Below is a small trained network, with its code and all its weights. Each question gives an input and a target symbol and asks what happens when units are switched off, that is, made to give their printed mean instead of their output.

import numpy as np


def w(rows, s, z=0):
    codes = np.array(rows[::2]) - 128.0
    scale = np.full(codes.shape[1], s)
    scale[-1] = z or s
    return codes * scale


def f(y):
    return np.maximum(y, 0)


def softmax(a):
    e = np.exp(a - a.max(-1, keepdims=True))
    return e / e.sum(-1, keepdims=True)


def log_softmax(a):
    a = a - a.max(-1, keepdims=True)
    return a - np.log(np.exp(a).sum(-1, keepdims=True))


def net(x, mask):
    ids = ['αβεθμπω'.index(c) for c in x.split()]
    T = len(ids)
    res = E[ids] + P[:T]
    u = 0
    for l in range(2):
        r = res
        for j in range(3):
            rows = slice(2 * j, 2 * j + 2)
            q, k, v = (r @ M[l][rows].T for M in (Q, K, V))
            z = softmax(np.where(np.tri(T) > 0, q @ k.T / 2**0.5, -1e9)) @ v
            o = O[l][rows]
            res = res + np.where(mask[u + j], z, o[:, -1]) @ o[:, :-1]
        u += 3
        y = f(res @ A[l][:, :-1].T + A[l][:, -1])
        res = res + np.where(mask[u : u + 4], y, B[l][:, -1]) @ B[l][:, :-1]
        u += 4
    return log_softmax(res[-1] @ U[:, :-1].T + U[:, -1])


Q, K, V, O, A, B = {}, {}, {}, {}, {}, {}
E = w([
[151,199,151,159],'α',
[132,138,183,101],'β',
[122,189,152,134],'ε',
[104,249,82,149],'θ',
[107,193,196,52],'μ',
[133,140,145,214],'π',
[248,209,84,168],'ω',
],0.02)
P = w([
[115,158,209,187],'0',
[109,154,176,212],'1',
[115,148,153,199],'2',
[115,151,124,180],'3',
[115,144,104,160],'4',
[116,136,81,144],'5',
[119,118,60,126],'6',
[114,125,31,103],'7',
[143,67,2,67],'8',
[56,234,48,167],'9',
],0.0082)
Q[0] = w([
[123,116,101,92],'0.h0',
[88,255,159,112],'0.h0',
[209,231,193,174],'0.h1',
[51,244,220,222],'0.h1',
[48,104,80,151],'0.h2',
[142,213,121,44],'0.h2',
],0.0077)
K[0] = w([
[80,154,107,96],'0.h0',
[123,2,39,56],'0.h0',
[186,101,118,87],'0.h1',
[214,76,48,75],'0.h1',
[135,72,177,148],'0.h2',
[240,158,93,71],'0.h2',
],0.0086)
V[0] = w([
[75,76,132,57],'0.h0',
[103,64,63,38],'0.h0',
[91,1,59,178],'0.h1',
[53,198,226,188],'0.h1',
[74,165,108,46],'0.h2',
[52,81,81,114],'0.h2',
],0.0061)
O[0] = w([
[160,112,139,99,83],'0.h0',
[154,144,83,40,45],'0.h0',
[79,118,171,110,1],'0.h1',
[64,204,211,248,211],'0.h1',
[193,254,191,138,126],'0.h2',
[99,156,187,125,56],'0.h2',
],0.0089,0.0098)
A[0] = w([
[21,120,155,110,119],'0.n0',
[120,1,14,206,168],'0.n1',
[227,195,70,140,118],'0.n2',
[74,233,196,94,3],'0.n3',
],0.0068,0.0057)
B[0] = w([
[38,2,96,77,147],'0.n0',
[155,183,160,6,213],'0.n1',
[161,101,155,226,254],'0.n2',
[52,57,90,120,236],'0.n3',
],0.0084,0.0069)
Q[1] = w([
[118,118,59,130],'1.h0',
[186,1,129,99],'1.h0',
[100,213,124,123],'1.h1',
[98,214,198,134],'1.h1',
[156,164,133,149],'1.h2',
[104,135,116,73],'1.h2',
],0.013)
K[1] = w([
[153,4,254,125],'1.h0',
[84,157,186,164],'1.h0',
[221,5,95,109],'1.h1',
[212,162,37,166],'1.h1',
[155,136,117,28],'1.h2',
[104,136,172,98],'1.h2',
],0.0098)
V[1] = w([
[173,172,59,195],'1.h0',
[126,160,9,131],'1.h0',
[166,167,165,159],'1.h1',
[226,137,168,111],'1.h1',
[98,104,98,92],'1.h2',
[105,144,143,96],'1.h2',
],0.012)
O[1] = w([
[90,162,69,132,248],'1.h0',
[100,252,101,197,125],'1.h0',
[193,72,136,126,250],'1.h1',
[144,74,120,64,122],'1.h1',
[166,129,150,93,46],'1.h2',
[139,138,228,132,105],'1.h2',
],0.011,0.018)
A[1] = w([
[50,117,178,85,215],'1.n0',
[77,132,98,72,253],'1.n1',
[169,18,160,11,196],'1.n2',
[176,163,254,201,129],'1.n3',
],0.0089,0.0046)
B[1] = w([
[96,10,151,119,156],'1.n0',
[194,171,177,215,179],'1.n1',
[124,184,3,6,167],'1.n2',
[236,201,182,67,254],'1.n3',
],0.0064,0.0091)
U = w([
[139,69,79,150,145],'α',
[181,146,109,92,255],'β',
[161,146,136,128,116],'ε',
[140,202,132,107,59],'θ',
[255,210,166,97,88],'μ',
[130,101,125,139,195],'π',
[173,144,112,113,22],'ω',
],0.012,0.0058)

Each question gives the input, a string of symbols that net reads in full, and the target symbol t.
The units are the heads (2 rows each of Q, K, V and O) and the neurons (one row each of A and B). Each row of codes is followed by its name. A weight is (code - 128) times the scale printed after its matrix; where a second scale follows, it is the last column's (O, A, B and U).
mask holds one flag per unit, layer by layer, with each layer's heads first. A switched-off unit (its flag False) gives its mean, the last column of its rows in O or B, instead of its output. The means were averaged over made-up inputs and are rounded, as every weight is.
A unit's drop is (log p(t) with every unit on - log p(t) with that unit switched off) / (log p(t) with every unit on - log p(t) with every unit switched off).
The circuit of an input: a set's keep is (log p(t) with only the set's units on - log p(t) with every unit switched off) / (log p(t) with every unit on - log p(t) with every unit switched off). Starting from the 12 units with the biggest drops (on a tie, the unit counted first), units are removed one at a time, each time the one whose removal leaves the highest keep (on an exact tie, the one counted first), for as long as the keep stays at least 0.8.
units of the circuit, in order: the units of the circuit, biggest drop first
most important unit: the unit with the biggest drop
k most important neurons: the k neurons with the biggest drops, biggest first
top k neurons in layer l: the k neurons of layer l with the biggest drops, biggest first
which heads matter: for each layer, one digit per head in row order, 1 if its drop is at least 0.15 and else 0, layers parted by /
input π μ ω π θ π, target β: top 3 neurons in layer 0 : [0.n1 0.n2 0.n3]
input μ ω μ α μ, target β: most important unit : 0.n3
input ω α θ ε, target α: 2 most important neurons : [1.n3 0.n2]
input θ α θ π ω μ π, target β: 3 most important neurons : [0.n1 0.n3 0.n2]
input μ μ π θ β, target θ: which heads matter : 000 / 110
input θ π μ β, target μ: which heads matter : 101 / 011
input π θ β ε π ω, target α: units of the circuit, in order : [1.h2 0.n2]
input β μ μ μ θ ε μ μ, target μ: units of the circuit, in order : [1.h2 0.h2]
input θ π θ, target π: 3 most important neurons : [0.n1 0.n0 0.n3]
input β μ β, target μ: units of the circuit, in order : [1.n3 1.h0 0.n3]
input θ μ π, target μ: units of the circuit, in order : [0.n3 1.n3]
input μ θ ε ω ε α, target α: units of the circuit, in order : [1.n3 1.h2]
input θ ω β, target α: which heads matter : 000 / 111
input α π π π θ, target α: 2 most important neurons : [0.n1 0.n3]
input π π α α θ μ π μ ω θ, target β: top 2 neurons in layer 1 : [1.n3 1.n2]
input θ θ θ μ μ μ μ α, target μ: which heads matter : 000 / 001
input μ θ θ α π π μ θ, target μ: units of the circuit, in order : [1.h0 0.n2 1.h2 0.n3]
input μ μ θ θ π θ θ, target θ: units of the circuit, in order : [0.h1 1.h0]
input μ μ θ θ μ β μ μ θ, target μ: most important unit : 1.h2
input β α α ε α μ μ ε μ ε, target μ: top neuron in layer 1 : [1.n3]
input μ θ μ π β α μ, target α: which heads matter : 010 / 000
input π α θ β π θ μ ε μ, target θ: units of the circuit, in order : [0.h2 1.h0]
input μ ε θ μ θ β μ π μ ε, target μ: which heads matter : 100 / 101
input α μ θ μ μ α ε θ π, target θ: which heads matter : 000 / 100
input ω π μ μ π α, target α: which heads matter : 000 / 010
input ω μ θ, target α: 3 most important neurons : [1.n3 0.n2 1.n2]
input μ θ μ β μ π, target μ: which heads matter : 000 / 000
input π μ μ θ β θ μ μ θ ε, target θ: which heads matter : 001 / 100
